Below are the code and all the weights of a small trained network. Each question names an input and a class and asks about switching units off, where a switched-off unit gives its printed mean instead of its output.

import numpy as np


def w(rows, s, z=0):
    codes = np.array(rows[::2]) - 128.0
    scale = np.full(codes.shape[1], s)
    scale[-1] = z or s
    return codes * scale


def f(y):
    return y / 2 * (1 + np.tanh(0.7978845608 * (y + 0.044715 * y**3)))


def log_softmax(a):
    a = a - a.max(-1, keepdims=True)
    return a - np.log(np.exp(a).sum(-1, keepdims=True))


def net(x, mask):
    res = np.array(x, float).reshape(1, 7) / 4 @ E
    y = f(res @ A[0][:, :-1].T + A[0][:, -1])
    res = res + np.where(mask, y, B[0][:, -1]) @ B[0][:, :-1]
    return log_softmax(res[-1] @ U[:, :-1].T + U[:, -1])


A, B = {}, {}
E = w([
[94,180,69,164,83,113,80,130,249,101,143],'x0',
[133,123,120,124,119,124,133,127,131,134,123],'x1',
[113,77,38,182,42,223,78,133,36,73,158],'x2',
[184,194,190,108,29,156,157,209,127,123,155],'x3',
[125,132,133,126,132,132,124,125,126,122,128],'x4',
[220,63,188,180,137,125,73,145,175,49,45],'x5',
[129,124,141,132,138,127,118,126,127,120,160],'x6',
],0.012)
A[0] = w([
[177,163,134,137,44,197,135,179,96,102,149,98],'neuron 0',
[166,57,173,104,147,173,185,123,8,147,123,39],'neuron 1',
[155,112,105,122,132,109,134,127,128,120,147,3],'neuron 2',
[181,201,184,124,52,152,145,186,109,131,149,72],'neuron 3',
[87,168,76,175,83,136,76,94,221,90,160,75],'neuron 4',
[181,53,158,160,119,149,103,143,152,63,79,141],'neuron 5',
[87,163,91,157,120,139,111,150,196,98,133,30],'neuron 6',
[133,140,182,90,161,69,171,125,193,164,110,60],'neuron 7',
[171,91,127,154,124,123,98,142,136,77,76,105],'neuron 8',
[95,52,30,171,170,143,68,56,81,113,117,105],'neuron 9',
[43,163,75,100,96,171,170,88,99,193,180,136],'neuron 10',
[98,97,120,140,192,74,156,67,161,133,105,75],'neuron 11',
[191,53,182,171,117,128,74,120,146,86,90,151],'neuron 12',
[110,55,48,178,40,225,93,143,47,71,145,81],'neuron 13',
[176,77,140,182,126,144,78,146,149,89,89,126],'neuron 14',
[132,108,142,112,160,122,130,99,60,124,107,70],'neuron 15',
[36,169,79,89,95,139,168,104,74,173,182,143],'neuron 16',
],0.013,0.0062)
B[0] = w([
[35,97,184,105,66,115,191,111,139,58,115,198],'neuron 0',
[218,44,29,217,81,188,127,149,187,213,50,200],'neuron 1',
[147,121,132,139,132,122,131,143,139,115,159,122],'neuron 2',
[77,39,164,127,58,99,191,96,161,31,161,196],'neuron 3',
[214,59,83,211,94,175,159,163,141,230,26,215],'neuron 4',
[116,164,97,141,144,66,76,89,73,116,159,204],'neuron 5',
[170,77,79,196,86,180,127,148,158,181,80,175],'neuron 6',
[148,160,216,30,186,196,112,215,177,135,144,203],'neuron 7',
[141,142,98,131,130,105,110,85,103,144,192,181],'neuron 8',
[11,83,198,98,44,135,231,95,175,36,160,225],'neuron 9',
[117,191,75,139,129,59,76,64,70,129,175,229],'neuron 10',
[45,79,184,91,75,117,178,159,172,72,137,190],'neuron 11',
[137,131,100,122,167,72,87,57,38,138,182,208],'neuron 12',
[184,214,216,49,235,229,120,192,218,145,149,254],'neuron 13',
[96,170,70,164,141,86,86,99,92,133,171,195],'neuron 14',
[168,92,102,160,74,170,144,152,155,174,85,159],'neuron 15',
[145,174,58,137,146,74,62,74,63,106,203,231],'neuron 16',
],0.011,0.026)
U = w([
[125,216,54,125,164,39,19,82,12,120,185,210],'0',
[176,234,250,24,228,188,103,176,208,141,150,251],'1',
[13,69,200,102,24,88,221,102,152,26,138,20],'2',
[247,54,33,225,63,177,107,145,153,244,33,16],'3',
],0.012,0.002)

Each question gives the input, the list of numbers given to net, and the class t.
The units are the neurons (one row each of A and B). Each row of codes is followed by its name. A weight is (code - 128) times the scale printed after its matrix; where a second scale follows, it is the last column's (A, B and U).
mask holds one flag per neuron, in row order. A switched-off neuron (its flag False) gives its mean, the last column of its row in B, instead of its output. The means were averaged over made-up inputs and are rounded, as every weight is.
A unit's drop is (log p(t) with every unit on - log p(t) with that unit switched off) / (log p(t) with every unit on - log p(t) with every unit switched off).
unit that matters most: the unit with the biggest drop
top k neurons: the k neurons with the biggest drops, biggest first
drop when u is switched off: that unit's drop, to one decimal
input [-3,-4,-2,-5,2,-2,6], class 2: top neuron : neuron 13
input [7,1,8,-7,-1,8,-2], class 0: top 4 neurons : neuron 14; neuron 12; neuron 5; neuron 8
input [4,-4,6,-7,0,3,3], class 2: top 2 neurons : neuron 9; neuron 7
input [-2,2,-3,5,8,-5,8], class 0: top 3 neurons : neuron 9; neuron 16; neuron 11
input [-8,8,7,-2,3,8,-3], class 0: top 4 neurons : neuron 12; neuron 5; neuron 14; neuron 4
input [8,-2,7,4,3,2,2], class 3: top 2 neurons : neuron 4; neuron 6
input [-4,-4,-6,2,-1,-6,-7], class 0: top 4 neurons : neuron 13; neuron 16; neuron 10; neuron 9
input [-8,5,-3,1,-7,8,-3], class 0: top 3 neurons : neuron 12; neuron 5; neuron 4
input [5,-4,6,5,8,1,1], class 1: top 2 neurons : neuron 13; neuron 9
input [7,-8,-6,5,-6,3,-1], class 3: top 3 neurons : neuron 13; neuron 4; neuron 6
input [-4,7,-5,-5,-8,-1,6], class 1: top 3 neurons : neuron 7; neuron 9; neuron 3
input [-1,2,7,-8,7,-6,-5], class 2: top 2 neurons : neuron 9; neuron 7
input [-1,1,7,7,-6,-2,-1], class 1: top 3 neurons : neuron 13; neuron 9; neuron 11
input [8,5,-5,-3,7,0,4], class 3: top neuron : neuron 4
input [-8,4,-7,-4,8,-2,0], class 3: top 3 neurons : neuron 1; neuron 13; neuron 15
input [4,-3,1,-7,-4,-2,-5], class 2: drop when neuron 9 is switched off : 2.3
input [-5,-7,-2,-6,0,0,-1], class 2: drop when neuron 11 is switched off : 0.5
input [0,0,1,-5,4,7,5], class 0: drop when neuron 16 is switched off : 0.0
input [-3,-4,7,1,-1,6,-5], class 1: drop when neuron 10 is switched off : 0.7
input [-1,-2,7,0,3,8,0], class 0: unit that matters most : neuron 12
